Here is a tiny trained network, its code and every weight. The questions are about switching its units off for an input and a class, where a switched-off unit gives its printed mean instead of its output.

import numpy as np


def w(rows, s, z=0):
    codes = np.array(rows[::2]) - 128.0
    scale = np.full(codes.shape[1], s)
    scale[-1] = z or s
    return codes * scale


def norm(h):
    return h / np.sqrt((h * h).mean(-1, keepdims=True) + 1e-5)


def f(y):
    return y / 2 * (1 + np.tanh(0.7978845608 * (y + 0.044715 * y**3)))


def log_softmax(a):
    a = a - a.max(-1, keepdims=True)
    return a - np.log(np.exp(a).sum(-1, keepdims=True))


def net(x, mask):
    res = np.array(x, float).reshape(1, 8) / 4 @ E
    u = 0
    for l in range(3):
        y = f(norm(res) @ A[l][:, :-1].T + A[l][:, -1])
        res = res + np.where(mask[u : u + 3], y, B[l][:, -1]) @ B[l][:, :-1]
        u += 3
    return log_softmax(norm(res)[-1] @ U[:, :-1].T + U[:, -1])


A, B = {}, {}
E = w([
[86,116,145,186],'x0',
[75,107,146,199],'x1',
[254,87,135,200],'x2',
[126,122,126,131],'x3',
[150,136,117,99],'x4',
[190,6,207,2],'x5',
[116,113,122,136],'x6',
[115,101,112,128],'x7',
],0.0055)
A[0] = w([
[158,101,183,52,75],'L0N0',
[6,177,225,77,184],'L0N1',
[105,170,254,98,4],'L0N2',
],0.0058,0.0036)
B[0] = w([
[119,73,179,91,165],'L0N0',
[166,187,109,2,252],'L0N1',
[100,87,136,84,105],'L0N2',
],0.0065,0.0031)
A[1] = w([
[199,86,167,193,163],'L1N0',
[113,70,197,115,221],'L1N1',
[179,160,6,114,253],'L1N2',
],0.011,0.0044)
B[1] = w([
[226,82,113,170,212],'L1N0',
[173,196,96,2,203],'L1N1',
[94,160,170,202,255],'L1N2',
],0.0093,0.0066)
A[2] = w([
[242,99,75,62,95],'L2N0',
[213,52,132,254,183],'L2N1',
[101,181,128,103,251],'L2N2',
],0.0079,0.0023)
B[2] = w([
[137,71,40,145,231],'L2N0',
[142,174,104,143,254],'L2N1',
[10,29,204,130,198],'L2N2',
],0.012,0.0052)
U = w([
[50,189,198,138,251],'0',
[110,101,198,3,65],'1',
[215,220,123,245,37],'2',
[233,123,91,135,180],'3',
],0.011,0.0024)

Each question gives the input, the list of numbers given to net, and the class t.
The units are the neurons (one row each of A and B). Each row of codes is followed by its name. A weight is (code - 128) times the scale printed after its matrix; where a second scale follows, it is the last column's (A, B and U).
mask holds one flag per neuron, layer by layer. A switched-off neuron (its flag False) gives its mean, the last column of its row in B, instead of its output. The means were averaged over made-up inputs and are rounded, as every weight is.
A unit's drop is (log p(t) with every unit on - log p(t) with that unit switched off) / (log p(t) with every unit on - log p(t) with every unit switched off).
The circuit of an input: a set's keep is (log p(t) with only the set's units on - log p(t) with every unit switched off) / (log p(t) with every unit on - log p(t) with every unit switched off). Starting from all 9 units, units are removed one at a time, each time the one whose removal leaves the highest keep (on an exact tie, the one counted first), for as long as the keep stays at least 0.8.
circuit, biggest first: the units of the circuit, biggest drop first
k most important neurons: the k neurons with the biggest drops, biggest first
top k neurons in layer l: the k neurons of layer l with the biggest drops, biggest first
drop of u: that unit's drop, to one decimal
input [1,-5,-1,6,7,-5,6,-1], class 0: circuit, biggest first : (L1N0 L2N2)
input [1,7,-2,-1,-5,1,-8,-1], class 1: most important neuron : (L1N2)
input [-5,-7,-5,-4,-2,0,-1,1], class 0: circuit, biggest first : (L1N2 L1N1)
input [-3,2,0,7,3,1,8,-2], class 1: 3 most important neurons : (L1N1 L0N0 L2N1)
input [6,3,-1,8,7,-1,-5,1], class 0: top 2 neurons in layer 1 : (L1N0 L1N1)
input [-1,-8,4,-2,4,-1,0,-4], class 2: top 2 neurons in layer 1 : (L1N2 L1N1)
input [6,-8,-1,7,3,-6,5,-5], class 0: drop of L2N2 : 0.1
input [2,7,-4,-4,-5,1,5,1], class 1: drop of L2N1 : 0.1
input [6,1,-2,-2,-2,2,-8,-7], class 1: drop of L0N0 : 0.0
input [-2,-7,-1,-1,-7,-4,1,4], class 0: drop of L1N0 : 0.4
